Below are the code and all the weights of a small trained network. Each question names an input and a class and asks about switching units off, where a switched-off unit gives its printed mean instead of its output.

import numpy as np


def w(rows, s, z=0):
    codes = np.array(rows[::2]) - 128.0
    scale = np.full(codes.shape[1], s)
    scale[-1] = z or s
    return codes * scale


def f(y):
    return np.maximum(y, 0)


def log_softmax(a):
    a = a - a.max(-1, keepdims=True)
    return a - np.log(np.exp(a).sum(-1, keepdims=True))


def net(x, mask):
    res = np.array(x, float).reshape(1, 7) / 4 @ E
    y = f(res @ A[0][:, :-1].T + A[0][:, -1])
    res = res + np.where(mask, y, B[0][:, -1]) @ B[0][:, :-1]
    return log_softmax(res[-1] @ U[:, :-1].T + U[:, -1])


A, B = {}, {}
E = w([
[196,253,103,184,156],'x0',
[147,123,117,106,138],'x1',
[171,121,228,147,160],'x2',
[168,55,81,195,183],'x3',
[135,127,124,119,133],'x4',
[144,125,120,111,135],'x5',
[140,126,122,117,132],'x6',
],0.015)
A[0] = w([
[80,74,140,98,151,39],'n0',
[79,112,72,104,130,20],'n1',
[71,5,132,78,75,19],'n2',
[163,91,231,123,145,43],'n3',
[128,157,62,162,114,254],'n4',
[130,70,98,160,150,44],'n5',
[78,150,168,62,74,92],'n6',
[99,109,69,113,89,29],'n7',
[140,69,93,190,156,58],'n8',
],0.015,0.002)
B[0] = w([
[157,219,124,170,119,185],'n0',
[74,99,115,137,180,175],'n1',
[206,163,135,195,122,252],'n2',
[23,105,93,163,205,190],'n3',
[119,128,164,199,143,193],'n4',
[124,97,208,62,115,178],'n5',
[111,153,202,55,125,211],'n6',
[61,59,89,143,185,177],'n7',
[68,161,235,70,4,193],'n8',
],0.011,0.021)
U = w([
[244,204,121,237,96,250],'0',
[88,132,174,1,9,14],'1',
[33,49,87,181,197,107],'2',
],0.0088,0.0023)

Each question gives the input, the list of numbers given to net, and the class t.
The units are the neurons (one row each of A and B). Each row of codes is followed by its name. A weight is (code - 128) times the scale printed after its matrix; where a second scale follows, it is the last column's (A, B and U).
mask holds one flag per neuron, in row order. A switched-off neuron (its flag False) gives its mean, the last column of its row in B, instead of its output. The means were averaged over made-up inputs and are rounded, as every weight is.
A unit's drop is (log p(t) with every unit on - log p(t) with that unit switched off) / (log p(t) with every unit on - log p(t) with every unit switched off).
The circuit of an input: a set's keep is (log p(t) with only the set's units on - log p(t) with every unit switched off) / (log p(t) with every unit on - log p(t) with every unit switched off). Starting from all 9 units, units are removed one at a time, each time the one whose removal leaves the highest keep (on an exact tie, the one counted first), for as long as the keep stays at least 0.8.
units of the circuit, in order: the units of the circuit, biggest drop first
k most important neurons: the k neurons with the biggest drops, biggest first
drop when u is switched off: that unit's drop, to one decimal
input [3,0,-6,-3,8,-4,-2], class 2: units of the circuit, in order : [n2 n8]
input [5,-6,-6,4,1,4,7], class 2: units of the circuit, in order : [n2]
input [-6,0,6,-3,-4,-2,1], class 0: 3 most important neurons : [n2 n0 n7]
input [-3,-2,-6,-5,4,3,-2], class 2: 2 most important neurons : [n7 n8]
input [-8,2,-4,7,-3,-2,-7], class 0: 2 most important neurons : [n2 n0]
input [-5,7,5,8,-1,-6,2], class 1: 2 most important neurons : [n8 n5]
input [4,8,7,1,4,-6,3], class 2: 2 most important neurons : [n3 n2]
input [5,8,6,-3,-7,-6,-6], class 2: 3 most important neurons : [n2 n3 n0]
input [4,-8,8,-7,-2,-6,-8], class 2: 4 most important neurons : [n3 n8 n5 n2]
input [7,6,0,-8,7,4,4], class 1: 3 most important neurons : [n2 n0 n6]
input [-4,4,-1,-4,-4,0,-7], class 0: 2 most important neurons : [n2 n8]
input [6,7,8,-2,7,-2,-4], class 2: 2 most important neurons : [n3 n2]
input [1,7,0,3,2,-2,-8], class 1: units of the circuit, in order : [n2 n3]
input [6,-1,4,-8,-7,5,1], class 1: units of the circuit, in order : [n2]
input [2,6,8,5,2,4,0], class 2: drop when n3 is switched off : 1.2
input [-7,-4,-7,1,0,0,-5], class 0: drop when n8 is switched off : 0.0
input [-8,-8,-6,6,-7,7,-3], class 0: drop when n2 is switched off : 1.8
